Here is a tiny trained network, its code and every weight. The questions are about switching its units off for an input and a class, where a switched-off unit gives its printed mean instead of its output.

import numpy as np


def w(rows, s, z=0):
    codes = np.array(rows[::2]) - 128.0
    scale = np.full(codes.shape[1], s)
    scale[-1] = z or s
    return codes * scale


def f(y):
    return np.maximum(y, 0)


def log_softmax(a):
    a = a - a.max(-1, keepdims=True)
    return a - np.log(np.exp(a).sum(-1, keepdims=True))


def net(x, mask):
    res = np.array(x, float).reshape(1, 3) / 4 @ E
    y = f(res @ A[0][:, :-1].T + A[0][:, -1])
    res = res + np.where(mask, y, B[0][:, -1]) @ B[0][:, :-1]
    return log_softmax(res[-1] @ U[:, :-1].T + U[:, -1])


A, B = {}, {}
E = w([
[212,87,82,44,115,177],'x0',
[141,171,111,76,198,27],'x1',
[116,2,101,156,247,124],'x2',
],0.013)
A[0] = w([
[141,71,139,153,155,125,76],'n0',
[98,38,83,122,176,139,111],'n1',
[85,90,103,112,142,129,227],'n2',
[120,100,139,178,112,175,100],'n3',
[151,152,72,86,168,69,156],'n4',
[129,132,92,55,142,43,99],'n5',
[147,143,123,75,149,57,137],'n6',
[112,153,115,109,74,112,138],'n7',
[78,165,189,207,180,118,110],'n8',
[76,123,124,135,78,192,93],'n9',
[136,169,90,116,168,96,96],'n10',
[145,131,113,123,115,72,130],'n11',
[148,188,131,104,6,90,77],'n12',
[75,96,133,80,81,100,248],'n13',
[118,85,86,162,190,123,74],'n14',
[79,171,137,220,129,69,92],'n15',
[88,100,97,153,98,167,90],'n16',
[242,105,24,81,90,141,89],'n17',
[246,106,83,33,143,178,119],'n18',
[136,80,127,173,80,191,129],'n19',
[162,204,112,110,80,138,126],'n20',
[175,101,129,165,88,184,159],'n21',
[110,165,139,91,178,101,89],'n22',
],0.013)
B[0] = w([
[220,148,90,105,143,140,170],'n0',
[185,158,45,108,146,109,226],'n1',
[53,184,96,81,165,80,217],'n2',
[155,103,149,140,89,91,179],'n3',
[101,117,191,125,58,85,211],'n4',
[163,84,187,101,73,120,194],'n5',
[118,85,150,118,80,93,197],'n6',
[131,131,89,95,160,117,179],'n7',
[131,170,180,161,154,198,214],'n8',
[178,91,127,113,94,97,180],'n9',
[182,62,175,102,80,122,165],'n10',
[124,104,141,104,91,116,158],'n11',
[193,144,73,76,156,144,225],'n12',
[6,156,117,118,144,68,218],'n13',
[229,140,76,118,163,120,191],'n14',
[140,123,152,191,171,243,207],'n15',
[217,63,173,125,92,93,165],'n16',
[137,173,158,215,155,182,224],'n17',
[97,173,180,191,165,199,250],'n18',
[124,82,199,97,36,68,210],'n19',
[155,155,60,97,157,116,208],'n20',
[85,79,175,125,113,84,207],'n21',
[202,87,179,108,65,130,164],'n22',
],0.011,0.017)
U = w([
[140,87,179,115,76,103,98],'0',
[122,160,167,189,147,203,91],'1',
[174,150,52,91,137,128,75],'2',
[3,161,118,95,134,81,254],'3',
],0.025,0.0096)

Each question gives the input, the list of numbers given to net, and the class t.
The units are the neurons (one row each of A and B). Each row of codes is followed by its name. A weight is (code - 128) times the scale printed after its matrix; where a second scale follows, it is the last column's (A, B and U).
mask holds one flag per neuron, in row order. A switched-off neuron (its flag False) gives its mean, the last column of its row in B, instead of its output. The means were averaged over made-up inputs and are rounded, as every weight is.
A unit's drop is (log p(t) with every unit on - log p(t) with that unit switched off) / (log p(t) with every unit on - log p(t) with every unit switched off).
unit that matters most: the unit with the biggest drop
k most important neurons: the k neurons with the biggest drops, biggest first
drop when u is switched off: that unit's drop, to one decimal
input [1,-7,-8], class 2: 2 most important neurons : (n12 n20)
input [7,8,-5], class 0: unit that matters most : n5
input [7,-5,-2], class 1: 2 most important neurons : (n18 n17)
input [6,5,1], class 1: 3 most important neurons : (n18 n17 n19)
input [-4,-8,8], class 0: 4 most important neurons : (n19 n16 n3 n12)
input [-8,7,8], class 1: 2 most important neurons : (n8 n15)
input [6,-3,7], class 2: 3 most important neurons : (n1 n14 n15)
input [7,8,-4], class 0: 3 most important neurons : (n5 n4 n6)
input [5,0,-4], class 1: 2 most important neurons : (n18 n17)
input [6,-6,7], class 2: 4 most important neurons : (n1 n14 n0 n4)
input [3,-2,0], class 3: 2 most important neurons : (n15 n8)
input [-1,-5,-6], class 2: 3 most important neurons : (n12 n20 n4)
input [-5,3,-6], class 2: 4 most important neurons : (n12 n18 n17 n20)
input [3,-2,-6], class 2: unit that matters most : n12
input [-4,-4,-7], class 2: drop when n12 is switched off : 0.1
input [-3,-4,-6], class 2: drop when n12 is switched off : 0.3
input [-4,-1,-2], class 1: drop when n15 is switched off : 1.0
